Where the symbols take the units:
z313: ~>z763, %>z526, &>z952, *>z95, +>z220
z858: ~>z680, %>z984, &>z158, *>z763, +>z213
z984: ~>z858, %>z220, &>z273, *>z313, +>z401
z972: ~>z467, %>z781, &>z995, *>z630, +>z288
z395: ~>z898, %>z845, &>z374, *>z246, +>z905
z734: ~>z220, %>z158, &>z763, *>z337, +>z508
z422: ~>z246, %>z711, &>z60, *>z980, +>z380
z288: ~>z929, %>z447, &>z519, *>z781, +>z42
z661: ~>z971, %>z937, &>z806, *>z554, +>z224
z526: ~>z313, %>z337, &>z271, *>z42, +>z734
z945: ~>z829, %>z816, &>., *>., +>z219
z34: ~>z906, %>z898, &>z380, *>z44, +>z16
z997: ~>z367, %>z906, &>z395, *>z612, +>z176
z952: ~>z211, %>z271, &>z42, *>z100, +>z799
z218: ~>z192, %>z219, &>z656, *>z945, +>z935
z799: ~>z273, %>z763, &>z337, *>z271, +>z858
z100: ~>z925, %>z776, &>z447, *>z519, +>z271
z919: ~>z60, %>z790, &>z218, *>z786, +>z246
z219: ~>z218, %>z548, &>z356, *>z816, +>z60
z827: ~>z970, %>z630, &>z937, *>z806, +>z972
z554: ~>z745, %>z191, &>z176, *>z643, +>z937
z971: ~>z630, %>z661, &>z270, *>z745, +>z831
z995: ~>z224, %>z970, &>z971, *>z542, +>z519
z107: ~>z711, %>z935, &>z790, *>z218, +>z374
z925: ~>z597, %>z100, &>z288, *>z483, +>z952
z246: ~>z464, %>z422, &>z935, *>z790, +>z845
z630: ~>z827, %>z971, &>z542, *>z164, +>z781
z597: ~>z42, %>z925, &>z929, *>z868, +>z211
z164: ~>z806, %>z745, &>z767, *>z413, +>z971
z467: ~>z519, %>z972, &>z224, *>z827, +>z929
z374: ~>z612, %>z44, &>z422, *>z935, +>z34
z937: ~>z661, %>z542, &>z164, *>z191, +>z995
z790: ~>z919, %>z980, &>z219, *>z656, +>z422
z906: ~>z997, %>z34, &>z845, *>z374, +>z413
z548: ~>z219, %>z786, &>z829, *>z624, +>z919
z337: ~>z526, %>z211, &>z167, *>z597, +>z158
z224: ~>z831, %>z995, &>z630, *>z937, +>z483
z612: ~>z380, %>z374, &>z246, *>z107, +>z906
z447: ~>z288, %>z868, &>z467, *>z831, +>z597
z833: ~>z747, %>z92, &>z401, *>z348, +>.
z845: ~>z395, %>z380, &>z44, *>z422, +>z367
z471: ~>z401, %>z508, &>z858, *>z734, +>z747
z781: ~>z972, %>z831, &>z970, *>z971, +>z447
z430: ~>z92, %>z213, &>z508, *>z858, +>.
z776: ~>z100, %>z929, &>z868, *>z467, +>z167
z643: ~>z16, %>z905, &>z906, *>z395, +>z191
z464: ~>z44, %>z246, &>z107, *>z919, +>z395
z356: ~>z656, %>z829, &>z624, *>., +>z192
z176: ~>z85, %>z413, &>z905, *>z906, +>z164
z656: ~>z786, %>z356, &>z816, *>., +>z980
z271: ~>z952, %>z167, &>z597, *>z776, +>z763
z763: ~>z799, %>z313, &>z211, *>z167, +>z984
z213: ~>z430, %>z401, &>z348, *>z984, +>z133
z191: ~>z554, %>z767, &>z413, *>z905, +>z542
z508: ~>z471, %>z348, &>z984, *>z158, +>z833
z44: ~>z374, %>z464, &>z711, *>z60, +>z898
z42: ~>z95, %>z597, &>z776, *>z447, +>z337
z711: ~>z422, %>z107, &>z919, *>z192, +>z612
z367: ~>z905, %>z997, &>z898, *>z380, +>z85
z167: ~>z271, %>z95, &>z925, *>z929, +>z313
z273: ~>z158, %>z799, &>z526, *>z952, +>z680
z831: ~>z781, %>z224, &>z827, *>z661, +>z868
z680: ~>z348, %>z858, &>z734, *>z799, +>z430
z270: ~>z542, %>z806, &>z554, *>z85, +>z827
z413: ~>z176, %>z16, &>z367, *>z34, +>z745
z85: ~>z767, %>z176, &>z643, *>z997, +>z806
z829: ~>z356, %>z945, &>., *>., +>z218
z970: ~>z995, %>z827, &>z661, *>z270, +>z467
z806: ~>z270, %>z164, &>z191, *>z176, +>z630
z816: ~>z945, %>z624, &>., *>., +>z548
z868: ~>z447, %>z483, &>z972, *>z224, +>z925
z483: ~>z868, %>z519, &>z781, *>z995, +>z100
z786: ~>z548, %>z656, &>z945, *>., +>z790
z95: ~>z167, %>z42, &>z100, *>z288, +>z526
z935: ~>z107, %>z60, &>z980, *>z219, +>z44
z220: ~>z984, %>z734, &>z799, *>z526, +>z471
z380: ~>z845, %>z612, &>z464, *>z711, +>z997
z542: ~>z937, %>z270, &>z745, *>z767, +>z970
z929: ~>z776, %>z288, &>z483, *>z972, +>z95
z348: ~>z508, %>z680, &>z220, *>z273, +>z92
z747: ~>z389, %>z833, &>z213, *>z508, +>.
z980: ~>z790, %>z192, &>z548, *>z356, +>z711
z905: ~>z643, %>z367, &>z34, *>z845, +>z767
z92: ~>z833, %>z430, &>z471, *>z680, +>.
z898: ~>z34, %>z395, &>z612, *>z464, +>z643
z389: ~>z133, %>z747, &>z430, *>z471, +>.
z767: ~>z191, %>z85, &>z16, *>z367, +>z270
z211: ~>z337, %>z952, &>z95, *>z925, +>z273
z60: ~>z935, %>z919, &>z192, *>z548, +>z464
z192: ~>z980, %>z218, &>z786, *>z829, +>z107
z624: ~>z816, %>., &>., *>., +>z786
z519: ~>z483, %>z467, &>z831, *>z970, +>z776
z158: ~>z734, %>z273, &>z313, *>z211, +>z348
z745: ~>z164, %>z554, &>z85, *>z16, +>z661
z401: ~>z213, %>z471, &>z680, *>z220, +>z389
z133: ~>., %>z389, &>z92, *>z401, +>.
z16: ~>z413, %>z643, &>z997, *>z898, +>z554

The rows follow the links: the fewer symbols apart two units are, the more alike their rows tend to be.

Named rows; a name shown again gets a slightly different row:
z246 -> [ 208   63  138  -13   72 -103   77  189 -208 -149   32  -99  -92   43  -12    6   63    9   -4  143 -146 -137   56  -49 -152   29 -149 -165   77   70  -18  106 -240  132  -52  182   97   68   63  -52   71  114  -22 -255  121  -12  309]
z898 -> [ 227   48   63   47  109  -62   64  170 -204 -156   14  -53  -92  107   24   15    7  114  -47  129 -139 -103   37   45 -137  130 -213 -178  -44   89  -75   97 -216  152  -41   95  -10  145   67  -20   55  218  -26 -245   70   37  286]
z776 -> [-166  -64 -176   65  -22  122  -72 -165  187  134  -54  126   92   20   38   -3  -99   81  -37 -130  134  155  -58  128  142   60   78  133 -177  -45  -34 -106  230 -109   46 -243 -174   13  -49   73  -75  -11   11  226 -146   52 -278]
z271 -> [-213  -66 -135   15  -73  101  -73 -188  211  151  -33  106  100  -48   11  -11  -62  -11    4 -137  145  144  -47   46  153  -34  149  168  -73  -65   20 -109  243 -137   50 -193  -95  -68  -65   50  -73 -117   20  254 -118   14 -307]
z935 -> [ 196   67  157  -35   54 -114   74  176 -198 -145   39 -114  -95   12  -28   11   78  -32   22  140 -142 -150   52  -89 -147  -21 -113 -149  124   55    7  107 -240  126  -54  218  138   34   56  -62   70   68  -13 -239  134  -32  300]
z273 -> [-230  -54  -68  -48 -105   62  -61 -171  206  149  -11   60   92 -110  -24  -19   -7 -113   49 -123  136  109  -38  -42  138 -127  210  180   50  -84   73  -96  217 -149   42 -100   12 -146  -69   21  -62 -215   30  243  -74  -29 -288]
z971 -> [  36  -38 -176  139   88  101  -30  -31   22    8  -40  111   31  148   81   15 -135  243 -106  -40   32   89  -48  223   35  229 -140  -31 -301   48 -136  -33   67   21   24 -225 -262  185   10   72  -31  245  -20   26 -114  116  -64]
z380 -> [ 224   55   90   25  100  -77   63  181 -212 -159   26  -79  -92   83    9   19   30   65  -29  137 -141 -120   42    5 -149   92 -188 -175    3   82  -53   99 -231  148  -51  136   30  121   63  -35   65  183  -27 -252   94   18  296]
z711 -> [ 200   65  145  -32   61 -107   76  182 -208 -149   39 -106 -104   31  -22   10   71  -10    5  143 -143 -149   55  -70 -150    7 -130 -160  107   63   -7  110 -245  128  -53  205  119   54   59  -57   71   92  -18 -249  130  -23  304]
z447 -> [-139  -68 -191   77   -9  130  -65 -151  164  119  -50  127   85   41   51    3 -111  122  -53 -121  122  152  -62  158  132   95   37  109 -212  -25  -52  -99  209  -84   50 -257 -203   44  -43   75  -71   41    4  201 -149   74 -259]
z829 -> [ 110   63  192  -92   -7 -126   67  138 -151 -103   50 -135  -79  -61  -61   -8  121 -148   65  115 -109 -143   63 -172 -120 -122   -2  -87  235   11   75   94 -196   69  -50  260  221  -79   32  -81   69  -81    2 -182  150  -81  235]
z925 -> [-182  -65 -164   41  -46  114  -79 -170  198  143  -43  123   91   -3   32   -3  -90   58  -26 -134  136  147  -58  102  143   31   95  142 -149  -46  -18 -106  237 -120   57 -225 -158  -13  -59   70  -77  -42   11  235 -139   43 -295]
z548 -> [ 144   68  187  -74    8 -129   67  154 -167 -117   50 -126  -93  -41  -52    2  112 -113   54  120 -124 -149   57 -148 -133  -86  -41 -107  205   34   53  100 -212   91  -51  254  201  -41   45  -80   69  -36   -9 -204  148  -66  262]
z422 -> [ 203   63  143  -19   65 -106   72  180 -205 -154   31  -94  -98   39  -15   10   66   -1    5  139 -146 -147   52  -62 -150   20 -140 -159   87   59  -16  111 -243  138  -54  196  105   57   56  -50   70  101  -22 -256  123  -21  308]
z745 -> [ 135  -14 -107  135  122   52    6   57  -76  -62  -30   58  -22  176   72   21 -104  243 -108   30  -39   18  -23  202  -39  242 -212 -107 -264   77 -146   12  -53   92    4 -138 -216  216   41   48    0  295  -27  -87  -58  111   83]
z471 -> [-207  -25   15  -92 -131    9  -44 -127  159  123    6    2   63 -153  -50  -26   54 -190   88  -90  104   53  -11 -129   99 -198  237  162  164  -95  118  -64  156 -135   29   14  121 -203  -63  -11  -40 -285   36  189  -14  -76 -212]
z661 -> [  52  -33 -165  137   94   94  -31  -27    8   -1  -42  108   21  155   81   17 -123  237 -106  -28   17   79  -44  223   31  229 -152  -39 -300   51 -136  -31   53   29   22 -216 -260  196   13   77  -30  252  -24   17 -114  115  -43]
z219 -> [ 148   64  186  -73   16 -123   72  160 -172 -121   52 -125  -83  -35  -42    0  102 -102   48  131 -124 -149   62 -147 -134  -83  -48 -119  203   32   43  106 -222   95  -50  255  192  -29   47  -78   72  -18   -9 -212  148  -67  266]
z984 -> [-224  -39  -28  -70 -122   36  -55 -155  186  146   -5   36   74 -135  -36  -17   22 -147   72 -110  124   82  -25  -84  126 -159  227  175  102  -93   90  -86  194 -139   32  -50   61 -177  -67    4  -49 -253   31  224  -51  -56 -261]
z919 -> [ 179   65  168  -43   45 -121   72  174 -195 -140   41 -122  -97    1  -32    7   91  -56   29  139 -137 -148   59 -107 -146  -31  -97 -142  145   50   19  109 -234  120  -54  231  155   12   54  -70   74   38  -15 -237  138  -46  291]

Each walk starts at a row. The symbols on each line, taken left to right, move it on to the next unit.
Answer with the unit's row; about right is enough.
---
[ -51  -51 -194  123   47  123  -54  -95  103   69  -51  126   60  104   68    8 -129  197  -95  -83   77  126  -57  206   86  178  -60   42 -278   11 -104  -67  150  -31   40 -259 -252  123  -21   80  -59  158   -3  127 -147  105 -174]
+ * & ~ ~ & & [ 110  -12 -130  139  113   68   -4   33  -48  -44  -36   74   -5  167   76   22 -114  248 -115   15  -25   43  -31  214  -11  248 -198  -85 -284   69 -144   -1  -13   70    2 -166 -237  215   32   51  -12  284  -26  -62  -80  115   38]
& * & % ~ [ 233   46   54   57  113  -53   61  168 -194 -145   17  -51  -85  119   25   18   -1  122  -52  130 -132  -97   32   51 -129  144 -218 -176  -65   90  -82   93 -211  146  -46   80  -33  158   67  -14   52  234  -30 -239   63   40  277]
---
[-104  -69 -191   94   16  127  -64 -133  145   96  -54  131   76   72   62    0 -122  151  -67 -108  107  146  -63  183  118  129   -2   79 -240   -8  -80  -82  190  -63   50 -268 -230   79  -32   85  -63   90    1  175 -151   84 -230]
+ ~ % & & * ~ [   4  -39 -183  136   76  112  -39  -54   51   30  -49  120   40  138   78   12 -132  228 -106  -52   49  104  -49  221   50  213 -115   -2 -295   37 -125  -47   99    5   28 -244 -265  169   -1   78  -38  216  -13   63 -129  114 -104]
& * & % % [ 215   31  -10   85  127  -15   40  139 -169 -126   -2  -10  -65  149   48   20  -40  182  -85   98 -108  -56   11  117 -103  191 -234 -165 -147   92 -111   71 -165  139  -29   -2 -105  199   61   10   37  281  -31 -203   23   71  224]
---
[ 228   42   28   73  121  -40   57  156 -189 -147    8  -40  -80  135   33   19  -12  151  -64  114 -123  -83   26   80 -118  160 -224 -174  -99   95  -93   83 -195  146  -37   50  -61  172   67   -8   49  255  -33 -227   50   50  262]
* ~ & + * ~ [ 212   65  123   -3   82  -95   69  185 -210 -151   29  -97  -96   54   -6    8   57   24   -5  142 -146 -137   53  -36 -152   39 -160 -164   62   69  -19  108 -238  138  -52  179   85   79   66  -46   71  134  -18 -254  116   -7  312]
~ * ~ ~ ~ & % [ 172   66  166  -50   36 -117   74  172 -190 -140   39 -124  -93   -3  -35    3   97  -71   29  138 -135 -150   61 -113 -145  -43  -85 -137  159   40   29  105 -235  112  -54  234  163    2   51  -65   71   28  -14 -230  140  -50  292]
---
[ -12  -49 -187  129   66  112  -46  -68   63   34  -48  118   47  131   83   14 -129  222 -106  -62   51  112  -49  218   60  204 -100   10 -295   30 -122  -57  111   -3   31 -250 -262  160   -9   82  -46  199  -14   83 -137  108 -122]
~ * ~ & & + [  96  -22 -137  139  117   74  -12   18  -34  -30  -41   81    1  170   80   20 -115  248 -115    2  -11   49  -30  222   -6  238 -181  -72 -292   71 -141   -6    4   61   13 -183 -241  211   26   60  -15  275  -25  -34  -85  118   20]
+ % + + ~ ~ [-156  -64 -185   68  -23  124  -73 -162  182  126  -48  125   93   23   43    4 -104   95  -46 -132  129  148  -61  129  140   71   65  125 -187  -34  -43 -103  224  -98   52 -250 -186   26  -47   80  -72    1    4  221 -151   56 -279]
---
[ 199   23  -30  104  135    1   39  114 -146 -113   -9    8  -55  168   51   21  -54  205  -95   83  -92  -43    3  146  -92  211 -237 -154 -186   97 -125   59 -147  132  -20  -33 -135  211   55   17   33  292  -31 -181    1   81  194]
+ + ~ ~ [  24  -39 -174  138   83  106  -31  -45   42   20  -51  113   33  145   80   17 -134  234 -107  -41   36   90  -47  223   49  222 -135  -21 -300   38 -130  -39   83   16   23 -231 -258  177   -4   77  -35  225  -18   50 -118  112  -85]
* + * + + ~ + % [-119  -67 -195   96    2  120  -68 -141  153  111  -57  134   78   62   53    9 -116  145  -64 -116  110  145  -63  175  121  118   13   87 -237  -17  -73  -93  203  -70   50 -262 -221   69  -38   81  -65   72   -4  184 -153   80 -242]
---
[  65  -29 -156  141  105   85  -23  -10   -4   -6  -46   97   17  165   82   20 -128  249 -113  -17   11   74  -37  230   22  238 -162  -50 -300   60 -141  -23   38   42   17 -207 -254  203   16   73  -27  261  -23   -5 -106  117  -22]
~ ~ % * ~ * [ 207   23  -22   97  130   -6   39  126 -156 -126  -10    0  -60  156   52   22  -45  194  -85   87 -100  -53    5  134 -102  202 -232 -159 -169   92 -116   64 -152  136  -27  -19 -123  201   57   15   37  289  -35 -190   10   79  209]
% % + ~ ~ % [ 159    0  -81  127  126   35   15   80 -106  -85  -25   45  -33  170   64   22  -86  235 -109   52  -61    4   -9  187  -58  233 -224 -127 -241   89 -137   32  -82  106  -10 -106 -191  216   42   40    9  302  -29 -121  -36  107  117]
---
[ 147    0  -91  129  126   48   12   70  -86  -72  -23   53  -27  175   73   21  -93  238 -107   40  -52   12  -13  192  -42  242 -216 -113 -257   86 -139   19  -71   95   -9 -120 -201  216   40   50    6  299  -34 -108  -44  106  106]
* * ~ & % [ 226   57  111    8   89  -87   70  185 -207 -158   29  -83  -91   69    0    8   39   48  -13  145 -145 -130   44  -19 -148   66 -176 -170   31   78  -41  105 -238  136  -50  155   59  100   63  -43   70  159  -22 -252  109    4  306]
~ + * + & ~ [ 224   57   82   29  102  -74   64  177 -209 -156   22  -68  -92   98   19   13   24   81  -36  134 -146 -118   37   15 -140  105 -195 -175  -14   80  -62  102 -230  145  -42  126   16  133   72  -29   68  196  -29 -250   84   23  297]
---
[ -28  -47 -185  129   53  122  -48  -77   81   50  -50  125   53  122   75   15 -135  215 -101  -70   62  121  -54  216   71  197  -86   22 -295   24 -114  -66  123  -12   34 -251 -257  150  -11   82  -49  186   -8   94 -136  114 -140]
& % % & [ 123   -9 -121  143  121   58   -1   42  -60  -54  -32   70  -10  171   78   20 -106  250 -113   18  -35   34  -23  208  -28  238 -202  -96 -273   77 -143    7  -28   78    6 -156 -227  218   34   51   -7  296  -29  -73  -66  111   61]
~ & % & + & * [ 225   44   44   66  121  -47   54  163 -195 -152    8  -44  -80  125   30   16   -9  132  -63  123 -128  -92   27   72 -130  150 -224 -176  -84   90  -91   88 -200  144  -40   72  -43  164   66  -11   54  242  -28 -231   59   49  272]
---
[-168  -66 -170   54  -36  119  -70 -170  188  138  -42  128   93    6   37    1  -91   72  -32 -135  135  144  -57  112  144   45   87  130 -162  -44  -29 -110  232 -110   55 -232 -164    0  -48   69  -76  -24   10  228 -140   49 -292]
+ % * + % + [-225  -55 -111   -8  -90   87  -73 -185  209  159  -27   86   93  -68    2  -13  -43  -49   19 -140  143  127  -43   16  150  -66  174  173  -28  -80   38 -108  238 -142   46 -158  -53 -104  -67   41  -68 -160   30  257 -107   -4 -305]
% * + + + [-218  -37  -19  -75 -126   30  -52 -156  183  144   -9   30   73 -137  -36  -23   26 -155   70 -110  120   78  -20  -97  116 -173  228  172  118  -97  102  -78  181 -143   32  -39   73 -180  -64    4  -48 -260   38  222  -37  -60 -252]
---
[-151  -69 -183   73  -11  126  -72 -160  174  121  -49  126   92   40   52    0 -107  107  -50 -129  127  149  -62  141  135   80   48  112 -200  -27  -52  -99  218  -92   56 -256 -199   34  -44   78  -76   23    9  204 -151   66 -270]
& + ~ % * [ -94  -63 -194   98   23  128  -61 -122  132   90  -52  132   75   83   63    6 -125  164  -78 -104   98  141  -60  189  113  144  -18   71 -251   -2  -85  -93  182  -61   45 -266 -237   95  -30   82  -65  102   -4  163 -148   85 -216]
* + * % ~ & [  81  -26 -145  143  106   86  -18    1  -15  -24  -43   87    4  167   78   18 -119  250 -112  -10   -3   58  -34  220    4  241 -174  -62 -297   63 -142  -12   22   55   16 -194 -249  197   24   65  -20  272  -29  -21  -97  116   -7]
